The five nearest rows among all rows above each row, by straight-line distance, nearest first (none for the first six rows):
In the rows, zero is written as 128.
0: [120 127 130 133 136 122 108 124  95 103 144 102 121 121  75 123 169 125
 136 165  97 125 114 116 116  81 113 184 111 117 104 103 114]
1: [152 121 178  90  88 120 149 101 125  94 133 120 120 119  54 179 100 133
 129 121 130 118 148  97  87 141 130 178  96 123 104 126 161]
2: [120  87 124 118 120 140 125 114 105 134 131 144 114 115  29  77 128 146
 137 148 115 145 102 109 133 100 128 211  99 124 119 128 150]
3: [164 138 135 159 109 114 130 106 143 113 146  67 101 124 158 143 115  97
 104 121 124 118 175 136 108 127 120 145 140  99 191  66 125]
4: [131 141  88 195 130 122 108 120 158 126 126  94 123 103 211 115 146 139
  87  95 147 146  91 174 123  84 103  49 137 118 116  84 122]
5: [127 120  69 167 109 102 143  92 129 120 106 122 139 143 210 159 212 106
 130 146 127 147 133 195 150 168  99 111 121 110 176 167  65]
6: [138 138 116 184 143 145 152 105 135 119 135 111 158  94 154 115 180 125
 119 113 154 155 106 139 183 134  87 151 155 126 108 152 111] : 5 4 0 3 2
7: [ 94 136 125 135 144 131 115 120 106 153 120  99  87 145  82  83 102  97
 147 124 131 130 200  60 105  86 157 186 144 155 165  96 117] : 0 2 3 1 6
8: [125 122 154 143 136 143 110 116 143  95 144  82 163 131 110  87 123 146
 146 133 126 108 159 105 115 104 106 255 132 144  88 121 155] : 0 2 1 7 6
9: [159 105 115 146 174 135 115 136 110  62 172 129 112 112  81 123 112 152
 105 132 148 102 132 176 101 139 109 148 110 187  56 154 142] : 0 8 1 2 6
10: [175 140  93 185 145 115  77 120 138 105  94  90 163 136 200 126 124 140
 178 186  99 139 104 191 150 101 132 118 136 169  91 118 144] : 4 6 0 5 9
11: [145 120 151 122 147 115 131 114 118 117 114 150 140 147 101 133 138 129
  83 167 122  96  83 154 106 125 121 131 116 117 101 114 145] : 0 9 1 2 6
12: [173 112  87 122 124 166 100 127  98 114  99 168 150 125 129 125  82 108
 115 155 164 122  93 161 149  48 139 138 139  48 135 144 145] : 11 0 2 6 10
13: [161 127  99 131 104 168 145 146  90  80 128 118 116 118 128 153 203 106
 102 138 138  98 120 194 122 186 116   7 133  43  98 182  88] : 5 11 6 4 12
14: [135 127 152 128 117 149  99 161  84 130 152 119 125 120 123 128 176  99
 101 124 122 133 127 125  99 201  82  95 129  12 166 138 147] : 13 11 3 0 6
15: [101 126 132 161 159 138 135  76 136 108 160 118 113 134  42 116 165  93
 114 134 113 132 161 166 109  93 128 185 141 176 147 125 140] : 0 2 7 8 11
16: [109 132 178  70 113 127 117  91  84  90 120  62 150 112 113 134 135 129
 163 110 197  98 159 108 119  92 142 202 132 143 133 155 134] : 8 1 0 7 2
17: [153 109  98 106 166 129 144 151 111 110 141 177 135 154 100 110  86 143
 108 121 132 122 139 108 102 158 126 172 122 155  93 173 138] : 9 11 2 1 8
18: [122 131 118 104 147 116 112 118 104 109 143 144 112 130  33  92 152 155
  97 136 100 132 123 200 105 103 129 189 128  86 110 133 108] : 0 2 11 15 9
19: [152 125 115  99 144 177  99 156 134  72 123 154  76 148  86 150 135 141
  92 186 155  71  83 255 109 130 100  86 128 185  55  83 122] : 9 11 18 0 17
20: [122 105 134 135 119  81  89 113 176 145 155  57 133 139 161 113 162 140
 124 139 157 124 161 104 134 108 113 124 112  83 140 117 115] : 3 0 6 4 11
21: [170 167 136 173 118 125  79 164 107 103 130  99 148 114 134 131 190 122
 131 132 102 145 144  94 171 134 131  97 112 134 161 172 132] : 6 20 0 14 3
22: [148 102 128 134 121 143 126 125 147  61 195 147  84 134  77 121  41 122
 118 109 135 177 160 168 142  98 123 158 142 170 127 132 131] : 9 17 15 1 2
23: [145 123  71 125 146 194 129 109 119  72 129 128  97 123 109 101  46 173
  94 144 124 120 173 171 102 100 130 149 116 150 101 139 121] : 9 22 17 18 11
24: [167 103 163 138 109 136  73 155 112  91  95  99 129 141  67  89 157 125
 142 157  88 148 124 119 128 170 127 121 154 131 135 159 152] : 21 0 11 2 14
25: [113 129 121 146 149 109 139 171 125 121 156 123 142 125  97 103 115 124
 130 172 122 136 112 107 137 124 101 222 109 117 109 162 131] : 0 2 8 17 11
26: [115 132 124 175 148 144 160 158 161 141  91  62 125 170 212 121 144 119
  99 130 106 121 144 162 152 131 108  50 133  43 159 117 124] : 4 20 3 5 14
27: [150 120 136 144 134 156 129 128 152 136 149 119 123 126 128 144 214 133
 102 132 130 161 130 165 106 133 118 136 124  62 112 137 132] : 6 11 14 20 0
28: [165 111 146 115 109 141 111 148  96 110 108  50 144 130 101 108 187 109
 106 184 101 136 112 200  74 124 105 114 132 169 113 144  95] : 24 11 0 27 18
29: [174 117 176 171 120 149 119 183 118 105 136  97 131 109  57 130 171 145
 124 158  63 116  81 163 148 134 148  73 161 182 132 127 159] : 24 28 21 11 0
30: [165 137 118 129  83 118 151 148 125 104 157 200 129 156 123 123 170 131
 139 166 175 102  94 151 103 159 103 104 132 167 105 162 152] : 11 17 9 27 6
31: [137 150 125 162 108 129 113 139 149 131  91 207 191 113 166 172 165 130
 113 131 136 123  90 151 108 138 131 115  86 152 114 217 102] : 30 11 6 21 5
32: [158 105 140 129 180  91  97 105 147 104 121 133 136 154  99  92 151 128
  96 178 109  89 113 159  97 126 147 168 121 120 127  89 105] : 11 0 18 15 25
33: [132 113  97 147 123  97 128 141 131 163  82  83 134 107 164 154 177  80
 127 172 136 126 131 164 166 190 115 139 122 111 131 103 135] : 5 6 27 20 3
34: [148 120 133 160  98 124  96 134 133 123 121 211 137 118 114 123 204 174
 114 198 156 160  74 237  70 189  98  82 105 201  45 153 167] : 30 19 31 11 9
35: [129 136 129 131 145 139 152 134 125  73 150  65 110 118  81 156  85 156
 155  64 183 109 178 106 105 135 121 186 105 161 122 125 139] : 1 16 8 9 17
36: [ 71 122  96 105 129  77 109  93 153 106 106  45 157 135 124 179 116 106
 137 118 119 122 116 102 105  83 110 140 161  87 108  78 116] : 20 0 3 11 16
37: [142 150 105 159 136 103  99 116 142 126 113 206 156 131 173 144 140 120
 108 139 121 121 141 169 135 121 156  94 157 149 119 159 137] : 31 11 30 10 6
38: [113 133 123 143 155 108 112  95 111 122 186 114  88  90  89  60 111 132
 116  95 151 130 148 111 124  93  62 255 101 143 118 155 171] : 8 25 2 15 0
39: [117 119 156  88 109 179 162 132  85 145 120 163 102 138 125 100 178 158
 135 177 121 121 134 132 108  58 123 122 119 134  27  66 126] : 0 11 2 27 18
40: [157 148 103 124 117 140 159 118 140 126  96  84 103 171 170 121 127 148
 130 115 151 120  68 176 119 120 167  58 106 104 113 122 160] : 4 11 26 27 10
41: [205 125 105 144 132 161 131 147 138 153 123 174 110  95 148 119 132 117
 169 123 146 107 129 141 105  80 128 122 117  87 140 136 192] : 12 27 37 11 40
42: [143 141 112 143 176 120 124 101 151  96 144 134 131 122  93  93 112 109
 118 145 153 129 173 113 121  99 107 255 144 120 108 150 143] : 8 25 38 15 17
43: [154 162 125 150 144 125 155 131 150  88 137 194 157 128 155 164 152 124
 126 132 148 118 111 176 110 125 122  90  99 146 102 165 111] : 31 37 30 11 27
44: [115 132  68  85 142  78 106 112 138 110 152  79 131 125  96 133 181 124
 140 136 134 107 113 131 113  25 124 164 116  79 128 115 131] : 0 36 20 18 32
45: [133 109 128 164 132 148 120 117 152 143 107  76 125 159 242 167 157 109
  71 100 119 140 165 206 156 131 117  42  82  62 126 145 139] : 26 4 40 5 27
46: [113 129 157 144 131 153  99 107  93  92 148 130  91 110  19 136 135 125
  93 189  92 123 126 166 108 102 139 226 100 135 134 129 128] : 0 18 15 2 25
47: [160 121 116 155 147 157 136 136 110 146 101  40 122 147 165 132 148 125
 126 137 161 130 115 158 108 157 129 111 119  43 149 109 143] : 26 40 27 33 3
48: [117 164 145 121 121 155 125 132 136 152 114 118 147 130 160  97 151 133
 158 111 170 160 116 141 136 131 125  65 107  74 135 142 109] : 40 47 27 20 6
49: [147 140 123 120 145  83 166 125 129 169 140 233 150 131 143  94 125  98
 171 104 129 127 105  62 123 165 129 124 106 103 162 162 153] : 17 41 30 37 48
50: [182 148 176 119  83 115 111 134 140 120 140 189 150 107 143 147 154  93
 151 132 117 128 113 122 115 183 136 127 115 145 116 161 135] : 30 43 31 37 49
51: [114 140 158  64  82 120 145 131 115 121  87 252 162  87 114 128 150 112
 175 104 129 112  97 115  89 188 147 166 115 117 137 121 143] : 50 49 30 1 11
52: [140 108 116 177 128 148 143 102 153 103 110  86 120 139 240 124 122 166
  69 123 152 144 111 174 106 130 121  86 138 120 118  57 126] : 4 40 26 47 45
53: [139 110  59 128 102  63 104 108 156  90 110  19 141 108  83 141 108  78
 154 106 139 124 139 113 164  38 115 177 117  68 121 129  89] : 44 36 20 0 3
54: [127 105 151  48 121 116 125  93 132 146  90 175  81 137 114 116 181 153
 138 123 103 152 155 117 114 102 133 139 110 119  12 101 156] : 39 11 0 1 2
55: [162 143 163 111 138 155 151 139 166 113 125 196 144 140  78 133 188 159
  90 167 120  81 119 128 131 210 104 108 126 159 103 100 129] : 11 30 50 43 32
56: [ 91 117 137 119 122  99 127 118 104 121 132 143 117 138  97 113  41 127
 106 147 134 136 154 103 158 127 130 255 106 138  97 135 153] : 25 42 2 8 17
57: [115 129 158  98 129 112 149 123 127 106 123 135 140 123 127  93  87 158
 130 129 160  98 114 112 149 140 149 204  97 136 143 165 151] : 56 25 17 16 8
58: [174 163 134  67 134 166 117 111 107  76 127  78 114 120  79 168 110 160
 142 139 180 123 159 132 122 105 123 109 144 124 121 151 139] : 16 35 1 23 9
59: [138 137 151 146 127 167 103  86 103  77 140 146  76 153  78 114 169 137
 125 189 113  87 158 151 107  61 131 203 128 143 109 131 120] : 46 0 15 18 32
60: [107 149 108 159 146 145 105 153 129 135 106  57  89 152 229 167 158 143
  87 107 117 122 129 180 164 138 138  34 147  81 161 112 138] : 26 45 4 47 52
61: [118 127 128 115 120 135 159 128 121  88 152 121 135 121 111 116 106 107
 119 152 131  91 105 153 136 170 147 189 137 111 135 143 126] : 57 25 11 17 0
62: [112 145 115 153  87 120 131 153 111  83 100  44 139 114 220 118  96 143
  94 128 143 157 105 141 183 139 164  82  99 143 150  71 111] : 52 4 60 40 26
63: [121 116 114 160 149 103 136  93 124 160 181  86 131 126  79  94 148 105
 118  90 141 117 203  44 120  79 111 210  98  98 148 135  86] : 7 42 38 20 0
64: [ 98 122  64  96 145 116 119 119 118 104 119  46 123 148 140 165 139 114
 117 151 146 121 152 152 148  45 113 228 129  94 110 128 120] : 44 53 36 0 42
65: [108 115 148 131 163  94 132 141 154 151 121 103 130 125 131 129 150 117
 137 125 166 145 117 138 133 103 126 108 114  69 134 126 119] : 48 20 27 47 11
66: [ 76 140 129  95 133 106 126 134 145 106 154 113 109 130  77  93  91 136
 101 162 146 118 163 145 141 131  96 255 117 159  86  85 163] : 56 8 42 25 38
67: [140 108 170 147 180  96 131 110 139  94 203 145 123  98 130 111 139 126
 109 146 101  97 155 127 137  76 105 216 118 137 125 168 139] : 42 25 38 8 0
68: [134 101 139 104 136 115 115 128  90 151 142  78 146 112 136 127 126 104
 137 157 100 138 104 146  91 143 138  92 163 130 152 101 143] : 11 65 28 47 24
69: [145 134 119 139 108 122 144 130 142 111  77 213 153 141 113 161 156 121
 125 153 102 166  77 160 144 152 125 114 121 132 108 179  96] : 31 43 37 50 11
70: [150 117  92 126 138 144 125 107 140 133 118  72 132 126 119 132 193 124
 157 131 175 150 116 145 106 201  92 155 123  41 140 102 120] : 47 27 33 65 14
71: [142 141  96  92 162 128 133 120 113 153 143 192  99 118 117 126 110 142
 126 118 162 142 134 158 132 122 117  94 135 170  96 173 118] : 17 43 37 30 9
72: [132 103 178 109 142 172 100  88  97 147 164 150 124 134  84  97 149 164
 148 130 149  95 142 111 126 127 136 184 128 168  49  90 134] : 8 2 39 0 59
73: [138 109 107 145 110  76 126 143 121 117 109  49  95 105 120 141 158 138
 130  99 135 123 161 126 101 124 118 166 114  62 174 130 148] : 3 20 65 47 70
74: [146 139 155  94 156 111 134 123  79 128 130 113 105 149 166 157 152 143
 139 136 124 103 134 155 100 134 145  93 151 158  82 128  61] : 68 71 11 43 28
75: [140 141  87 148 125 127 130 133 127 117 105  95 151 135 128 135 153 139
  89 157 158 101 129 118  91 157  77 137 144  15 117 113 118] : 70 47 27 14 73
76: [152 131  71 113 160 132 114 120 134 115 134 144 129 132 101 136 104 132
 142 140 127 123 131 131  94 157 129 166  99 161  89 156 194] : 17 9 71 11 25
77: [128 129 183  84 102 135 119 129 114 120 124 223 124 110  70  95 174 120
 145 131  99 119 143  90 114 210 114 119 124 115 117 100 151] : 51 55 50 24 49
78: [109  97 103 128 122 109 137 143 173  96 152 102 156 107 121 120 174 110
  98 166 106 120 145 131 124 125  97 169 159  23 137 103 161] : 75 27 73 20 65
79: [168 110 112 145 162 143 139 156 131 113 124 156 142 151 144 100 109  99
 129 145 123 157  64 201  84  88 149   1 110 148 125 157 117] : 43 40 37 71 48
80: [144 129 146 107 132 193 150 118  98 111 153 132 139 107  94  86 125 158
 133 150 132 110 155 142 112 168 157 128 121 206  56 122 152] : 72 9 76 17 23
81: [140 101 100  98 140  98 143 101 145  87 157  73 139 122  67 118 180 114
 119  98 128  94 135  93 120  79 108 184 126 102 143 131 120] : 44 0 63 73 53
82: [115  88  88 184 165 139 114 102 132 148 195  70  91  82  30 127 190 123
 125  94 137 116 188  94  68 171 149 181 143 246 153  88 127] : 15 7 35 63 81
83: [129 140 122 169 142 139 123 128 182 124 134  68 116 112 156 185 132 158
  94 154 134 156 116 148 155 143 148  74 136 140 124  91 139] : 52 4 60 62 65
84: [132 131 165 130 148 168 126 141 147 117 127 126 171 124 172 177 164 151
 163 139 192 195 106 191 114  97 123  73 157  76 110 179  90] : 48 65 27 43 6
85: [114 133 148 161 138 116 134 136 131  67 150 108 135 116  45  96  97 122
 129 152 178  99 144 147 111 132  76 187 139 158  96  96 165] : 66 8 9 42 25
86: [141 127 145 108 129 141  99 145 137 119 125  96 103 105  79 105 204 145
  89 150  86 140 135 201 114 228 100  59 126  30 112 118 138] : 14 27 13 70 24
87: [157 118 110 147 146 173 164 108 171 141 162 174 152 152 126  77 106 116
 103 124 162 213 123 104 161  40 117  57 148  32 169 188 120] : 48 12 65 84 41
88: [114 160 102 132 171 108 114 125 148 131 138  17 140  96 161 139 121 139
  77 139 145  99 137 136 142 143 162  86 133  84 130 137 122] : 83 20 47 65 60
89: [120 127  97 125 137 160 129 110  83 107 117 152 118 138 118 115 132 124
 109 100 134 128 117 125 179 129 161 129 147 105 122 122 155] : 61 11 12 71 6
90: [126 144 158 105 116 101 136 141 120 147 149 169 184 131  98 124 187 123
  94 143 144 122 103 160 108 255 149 103 145 158  97 135 144] : 55 50 30 77 11
91: [129 140 133 129 133 139 108 135 133 141 112 194 157 137 119 149 149 125
 118 142 132 139 123 198 119 102 129  24 126 132  89 127 129] : 37 43 79 71 69
92: [134 120 150 165 145 186 105 148 155  77 148  31 102 105 215 144 148 149
  40 134 132 135  62 255 167 112 123  75 124  99  74  87 148] : 52 4 83 60 45
93: [153 119 118  94 162 124 120 112 113  91 137  68 125 144  39  77 146 149
 139 121 155 120 150 142 117  56 106 249 128 154 142 118 122] : 81 8 42 0 2
94: [160 173 207 152 120 143 108 137 108 133  90 141 189 120 167 171 231 153
 108 105  80 152  93  96 120 214 136 143 118 207 114 203 115] : 50 31 21 90 69
95: [167 137  81  95 129 167 122 102 125 142 131 175 105 128  89 105 132 164
 142 121 168 113 131 135 144 145 146 134 128 141  93 114 145] : 71 89 76 80 17
96: [120 153 100 153 120 127 134 120 102 130 147 119 131 109  24 134 148 105
 117 133 112 125 130 115 116 102 152 200 120  98 127  78 113] : 0 2 46 18 15
97: [135 124 123 104 117 130  88 125  77 144 101 206 110 116 115 129 140 108
 114 127 103 119 117 154 141 123 112  91 127 168 140 117 129] : 71 91 37 89 11
98: [161 151 134  85 148 135 113 152  91 139 157 130  90 114 161 119 139 163
 137 167 166 125 146 150 155  79 165  68 115 113 127  89  97] : 74 48 65 71 95
99: [175 107 165 106 144 113 137 125 125 119 127 121  85  99  95 114 175 119
 139 153 142 133 125 151 124  60 105 163 128  59 106 129 155] : 0 27 65 11 44
100: [151 121 137 113 109 161 107 120 111 116 114 132 105 121  30  87 160 153
 111 183  88 134  84 142 127 103 127 212 108 162 124 127 147] : 2 46 0 18 59
101: [137 126 110 155 107  76 154 120 125 116 138  37  98 124 119 168 132 111
 124 140 132 129 132 141 135 102 108 187 130 120 129 136 136] : 73 64 3 0 81
102: [134 144 116  87 121 140 133 153 125 103 151 159 118 159  86 141 106 112
 105 133 129 132 131  91 104 135 112 201 113 158  75 172 168] : 17 76 25 1 56
103: [180 138  77 138 162 219 157 103 142  93 169 125  92 143 102 139  48 156
  62 118 160 137 133 150 127 134 110 134 136 143  99 131 147] : 23 22 9 95 17
104: [120 161  93 132 110 183 138 168 140 153 111 143 130 185 161 118 124 140
 138 120 129  94  92 110 143  94 129  40 167  83 142 140 121] : 48 40 26 89 91
105: [120 124 136 142 128 121 124 121 143 124 111 143 135 154 155 155 118 124
 143 155 137 142 131 199 134  96 113  45  91  81  93  75 161] : 91 65 40 48 11
106: [108 115 132 127 127 118  86 135 109 124 136  97  74 124  64 123 151 127
  82 195 119 103 128 192  94  93 111 152 116 153  93  65 123] : 0 46 11 32 18
107: [103 133  93 135 155 156 116 142 125  93 119 162 134 156 129 158 129 129
 156 144 143 165 120 125 134 126 147 166 108 116 114 109 178] : 89 76 102 95 25
108: [147 144 125 120 118  82 143 145 154 170 146 213 132 132 111 109 140 127
 129  83  86 154 127  87 130 177 130 133 131 136 128 150 119] : 49 50 77 17 69
109: [126 109 115 100 125  94 144 163 125 130 154 131 100 138 114 142 111 129
 149 143 151 124 160 113 131 152  84 151 137 116  84 189 175] : 102 17 76 25 71
110: [ 94 118 137 104 125 112 139 125 138  80 157 183 111 152  86 137 129 162
  56 135 145 143 128 160 112 129  99 233 113 140  99 148 131] : 102 66 18 17 56
111: [138 137 130  94 115 124 148 124 126 166 173 232 118 106 142  92 135 115
 129 142 117 113  88  71 125 185  91 137 137 154 103 136 149] : 108 49 77 50 30
112: [137 133 142 160 106 129 131 115 115 148 131 170 134  99 138 129 185 171
 107 149 143 135 142 100 111 193 138 123 133 168 126 167 104] : 50 90 108 30 31
113: [128 120 107 127 131 130  95 100 111 124 155 112 123 143  65 101 167 121
 132 113 130 123 155 142 150  63 151 180 103 185 123 120 158] : 15 0 93 2 59
114: [135 132 133 140 132 105 102 133 112 123 131  79 130 128 120 117 145  99
 127 145  87 151 145 150  91 115 103 155 159  76 144 112 137] : 68 0 73 3 78
115: [113 145  99  86 170 161 104 118  96  61 183 177 120 145  87 115 103 169
  79 150 166 124 134 182 132 100 107 167 140 116  67 112 173] : 110 9 23 18 95
116: [146 130 114 113 160 126 147 135 148 163 141 153 128 154  93 127  91 144
 137 130 126  86 125 155 128 159 153 185 136 119 114 157 140] : 17 61 76 57 95
117: [155 150 117 152 154 193  89 155 150 143  57  92 158 141 152 142  86 115
 131 133 118 133 109 202 149 147 149  84 123 141 134 104 122] : 83 10 40 47 105
118: [134 142  98 137 129 159 107 103  97  77 146 128 143 147 140  98 104 115
 128 108 117 174 132 114 120  88 155 116 127 100 153 129 158] : 89 107 114 12 48
119: [133 124 148  83 115 117 150 154 139 142 172 237 166  94 137 134 205 124
 131  98  94 142  92 114 152 255 144 142  85 174 110 135 129] : 90 108 50 111 77
120: [136 134 103 112 158 156 128 138 124 107 201 167 135 141  86 116 101 145
  94 132 164 114 125 159  93 114 112 203 123 128  92 155 155] : 115 17 102 110 9
121: [120 104 125 142 125 105  86  91 116 155 135 122  99 136 111  57  97 119
 117 137 116 101 132 143 137  66 134 228 104 138 151 136 129] : 113 2 38 56 42
122: [134 129 128 165  90 126 148 158 144 115 141  93 105 130  84 125 106 123
 137 131 151  85 170 129 107  83 125 189 129 122 121 111 158] : 101 85 8 35 96
